Below are the code and all the weights of a small trained network. Each question names an input and a class and asks about switching units off, where a switched-off unit gives its printed mean instead of its output.

import numpy as np


def w(rows, s, z=0):
    codes = np.array(rows[::2]) - 128.0
    scale = np.full(codes.shape[1], s)
    scale[-1] = z or s
    return codes * scale


def norm(h):
    return h / np.sqrt((h * h).mean(-1, keepdims=True) + 1e-5)


def f(y):
    return y / 2 * (1 + np.tanh(0.7978845608 * (y + 0.044715 * y**3)))


def log_softmax(a):
    a = a - a.max(-1, keepdims=True)
    return a - np.log(np.exp(a).sum(-1, keepdims=True))


def net(x, mask):
    res = np.array(x, float).reshape(1, 5) / 4 @ E
    u = 0
    for l in range(3):
        y = f(norm(res) @ A[l][:, :-1].T + A[l][:, -1])
        res = res + np.where(mask[u : u + 6], y, B[l][:, -1]) @ B[l][:, :-1]
        u += 6
    return log_softmax(norm(res)[-1] @ U[:, :-1].T + U[:, -1])


A, B = {}, {}
E = w([
[117,175,178,45],'x0',
[153,138,168,123],'x1',
[243,81,103,104],'x2',
[52,151,9,61],'x3',
[73,2,95,105],'x4',
],0.0079)
A[0] = w([
[46,90,221,171,39],'L0N1',
[37,46,255,198,40],'L0N2',
[182,128,31,189,131],'L0N3',
[178,167,127,122,7],'L0N4',
[158,23,246,54,133],'L0N5',
[130,155,196,78,23],'L0N6',
],0.0085,0.0017)
B[0] = w([
[128,104,208,198,191],'L0N1',
[28,96,157,161,239],'L0N2',
[210,125,89,217,182],'L0N3',
[135,131,228,157,132],'L0N4',
[169,12,125,2,252],'L0N5',
[243,139,218,192,154],'L0N6',
],0.0094,0.0041)
A[1] = w([
[160,113,75,175,31],'L1N1',
[144,122,195,147,18],'L1N2',
[130,178,193,115,65],'L1N3',
[91,92,139,171,8],'L1N4',
[4,82,190,179,120],'L1N5',
[97,165,127,196,201],'L1N6',
],0.012,0.0015)
B[1] = w([
[154,161,116,234,158],'L1N1',
[96,119,86,65,168],'L1N2',
[190,155,191,129,171],'L1N3',
[147,148,165,149,151],'L1N4',
[2,106,224,138,254],'L1N5',
[155,44,145,94,175],'L1N6',
],0.011,0.0057)
A[2] = w([
[88,143,50,123,7],'L2N1',
[102,163,139,124,104],'L2N2',
[143,104,201,129,168],'L2N3',
[141,157,64,180,69],'L2N4',
[176,250,201,74,20],'L2N5',
[116,64,128,108,76],'L2N6',
],0.015,0.002)
B[2] = w([
[90,155,52,92,160],'L2N1',
[152,105,106,101,141],'L2N2',
[89,128,86,78,243],'L2N3',
[139,105,98,194,182],'L2N4',
[153,253,174,140,254],'L2N5',
[162,150,139,70,187],'L2N6',
],0.02,0.0059)
U = w([
[46,74,226,174,116],'0',
[99,114,136,84,253],'1',
[189,89,83,252,151],'2',
[172,243,206,116,139],'3',
[221,47,147,60,50],'4',
[88,137,25,123,35],'5',
],0.013,0.0041)

Each question gives the input, the list of numbers given to net, and the class t.
The units are the neurons (one row each of A and B). Each row of codes is followed by its name. A weight is (code - 128) times the scale printed after its matrix; where a second scale follows, it is the last column's (A, B and U).
mask holds one flag per neuron, layer by layer. A switched-off neuron (its flag False) gives its mean, the last column of its row in B, instead of its output. The means were averaged over made-up inputs and are rounded, as every weight is.
A unit's drop is (log p(t) with every unit on - log p(t) with that unit switched off) / (log p(t) with every unit on - log p(t) with every unit switched off).
unit that matters most: the unit with the biggest drop
k most important neurons: the k neurons with the biggest drops, biggest first
k most important neurons of layer l: the k neurons of layer l with the biggest drops, biggest first
drop of u: that unit's drop, to one decimal
input [-4,-4,5,-3,-8], class 2: unit that matters most : L0N3
input [6,1,-7,-2,0], class 0: 2 most important neurons : L1N5, L0N2
input [2,7,5,2,0], class 4: 4 most important neurons : L0N5, L2N5, L1N3, L1N5
input [3,0,3,5,1], class 5: 2 most important neurons : L0N5, L1N5
input [-4,5,5,-5,0], class 4: 3 most important neurons : L0N5, L2N5, L1N5
input [1,7,-1,3,4], class 4: 2 most important neurons of layer 0 : L0N2, L0N5
input [-3,3,-5,5,-2], class 5: 3 most important neurons : L0N2, L0N1, L2N1
input [-2,-3,3,-3,2], class 2: 2 most important neurons : L1N5, L0N3
input [-1,0,3,-4,3], class 4: 2 most important neurons : L0N5, L1N5
input [3,7,4,2,1], class 4: 2 most important neurons : L0N5, L2N5
input [2,-4,4,7,-6], class 5: 3 most important neurons of layer 0 : L0N6, L0N1, L0N3
input [-8,6,3,7,7], class 2: 2 most important neurons of layer 0 : L0N3, L0N5
input [5,4,4,4,6], class 4: 2 most important neurons of layer 1 : L1N5, L1N2
input [3,6,-8,0,-1], class 0: unit that matters most : L1N5
input [-3,2,5,-6,-2], class 4: drop of L2N5 : 0.5
input [-6,7,4,-5,2], class 4: drop of L0N5 : 0.6
input [-6,-5,7,-7,-6], class 2: drop of L2N5 : 0.1
